Below is a small trained network, with its code and all its weights. Each question gives an input and a target symbol and asks what happens when units are switched off, that is, made to give their printed mean instead of their output.

import numpy as np


def w(rows, s, z=0):
    codes = np.array(rows[::2]) - 128.0
    scale = np.full(codes.shape[1], s)
    scale[-1] = z or s
    return codes * scale


def f(y):
    return y / 2 * (1 + np.tanh(0.7978845608 * (y + 0.044715 * y**3)))


def softmax(a):
    e = np.exp(a - a.max(-1, keepdims=True))
    return e / e.sum(-1, keepdims=True)


def log_softmax(a):
    a = a - a.max(-1, keepdims=True)
    return a - np.log(np.exp(a).sum(-1, keepdims=True))


def net(x, mask):
    ids = ['αγζξσω'.index(c) for c in x.split()]
    T = len(ids)
    res = E[ids] + P[:T]
    r = res
    for j in range(2):
        rows = slice(2 * j, 2 * j + 2)
        q, k, v = (r @ M[0][rows].T for M in (Q, K, V))
        z = softmax(np.where(np.tri(T) > 0, q @ k.T / 2**0.5, -1e9)) @ v
        o = O[0][rows]
        res = res + np.where(mask[j], z, o[:, -1]) @ o[:, :-1]
    y = f(res @ A[0][:, :-1].T + A[0][:, -1])
    res = res + np.where(mask[2:14], y, B[0][:, -1]) @ B[0][:, :-1]
    return log_softmax(res[-1] @ U[:, :-1].T + U[:, -1])


Q, K, V, O, A, B = {}, {}, {}, {}, {}, {}
E = w([
[185,118,177,175],'α',
[114,5,186,131],'γ',
[125,171,136,66],'ζ',
[203,173,239,81],'ξ',
[117,208,104,132],'σ',
[228,127,115,117],'ω',
],0.018)
P = w([
[5,158,18,93],'0',
[71,162,51,88],'1',
[124,157,94,72],'2',
[145,175,140,44],'3',
[165,187,168,26],'4',
[133,213,237,22],'5',
[182,201,119,14],'6',
[159,199,193,51],'7',
[160,206,10,3],'8',
],0.0041)
Q[0] = w([
[102,159,207,182],'h1',
[70,83,139,200],'h1',
[63,108,1,147],'h2',
[201,101,107,157],'h2',
],0.0091)
K[0] = w([
[177,75,90,112],'h1',
[142,140,29,74],'h1',
[66,125,167,254],'h2',
[101,239,131,37],'h2',
],0.009)
V[0] = w([
[228,138,109,248],'h1',
[122,131,248,218],'h1',
[202,107,96,91],'h2',
[107,159,150,25],'h2',
],0.012)
O[0] = w([
[115,8,84,111,191],'h1',
[128,116,248,209,149],'h1',
[255,171,51,97,254],'h2',
[70,149,152,42,220],'h2',
],0.0096,0.0075)
A[0] = w([
[140,170,155,115,146],'n1',
[119,126,160,91,152],'n2',
[22,22,116,58,62],'n3',
[209,124,111,200,98],'n4',
[49,136,163,122,222],'n5',
[172,64,201,83,205],'n6',
[147,155,167,78,85],'n7',
[176,198,99,167,89],'n8',
[183,113,109,147,72],'n9',
[86,71,95,83,72],'n10',
[78,110,179,137,128],'n11',
[9,133,142,190,4],'n12',
],0.013,0.0042)
B[0] = w([
[209,64,101,176,176],'n1',
[142,127,127,152,158],'n2',
[170,169,164,172,136],'n3',
[99,98,117,167,191],'n4',
[84,171,237,124,135],'n5',
[101,127,87,144,250],'n6',
[123,40,152,110,205],'n7',
[106,179,142,129,183],'n8',
[99,150,131,176,186],'n9',
[155,232,162,186,138],'n10',
[122,83,214,74,129],'n11',
[254,156,166,215,129],'n12',
],0.0085,0.014)
U = w([
[111,81,89,210,194],'α',
[201,224,167,236,91],'γ',
[162,138,135,88,127],'ζ',
[218,134,165,191,3],'ξ',
[126,193,116,163,195],'σ',
[254,146,35,186,162],'ω',
],0.0079,0.0053)

Each question gives the input, a string of symbols that net reads in full, and the target symbol t.
The units are the heads (2 rows each of Q, K, V and O) and the neurons (one row each of A and B). Each row of codes is followed by its name. A weight is (code - 128) times the scale printed after its matrix; where a second scale follows, it is the last column's (O, A, B and U).
mask holds one flag per unit, heads first, then neurons. A switched-off unit (its flag False) gives its mean, the last column of its rows in O or B, instead of its output. The means were averaged over made-up inputs and are rounded, as every weight is.
A unit's drop is (log p(t) with every unit on - log p(t) with that unit switched off) / (log p(t) with every unit on - log p(t) with every unit switched off).
The circuit of an input: a set's keep is (log p(t) with only the set's units on - log p(t) with every unit switched off) / (log p(t) with every unit on - log p(t) with every unit switched off). Starting from the 12 units with the biggest drops (on a tie, the unit counted first), units are removed one at a time, each time the one whose removal leaves the highest keep (on an exact tie, the one counted first), for as long as the keep stays at least 0.8.
units of the circuit, in order: the units of the circuit, biggest drop first
k most important neurons: the k neurons with the biggest drops, biggest first
which heads matter: for each layer, one digit per head in row order, 1 if its drop is at least 0.15 and else 0, layers parted by /
drop of u: that unit's drop, to one decimal
input ω ω ω γ, target ω: units of the circuit, in order => (h2, h1)
input ω α α ζ γ γ α γ σ, target γ: units of the circuit, in order => (h1, h2)
input α α α, target α: units of the circuit, in order => (h1, h2, n4)
input α ω α ξ α α α, target α: which heads matter => 10
input ξ α α ω ω ω α ξ, target ω: units of the circuit, in order => (h2, n1)
input ω α γ, target γ: which heads matter => 10
input ω ω ω ω ω ζ, target ω: units of the circuit, in order => (h2)
input ζ ω ω ω ω ζ, target ω: which heads matter => 01
input γ α ξ ξ ξ, target ξ: 3 most important neurons => (n1, n7, n2)
input ζ ξ α ζ γ γ, target ζ: units of the circuit, in order => (n11, h2)
input α ζ α, target ζ: which heads matter => 01
input ω ξ ω σ ξ α γ, target γ: 2 most important neurons => (n3, n10)
input γ γ ξ, target ξ: which heads matter => 11
input ω ω α ω ξ ω ω ξ, target ω: which heads matter => 01
input ζ σ ω ω γ γ, target ω: drop of h1 => 0.4
input α σ ω α α ω γ α ω, target α: drop of h1 => 0.7
input ω ω α α σ ω, target α: drop of h2 => 0.0
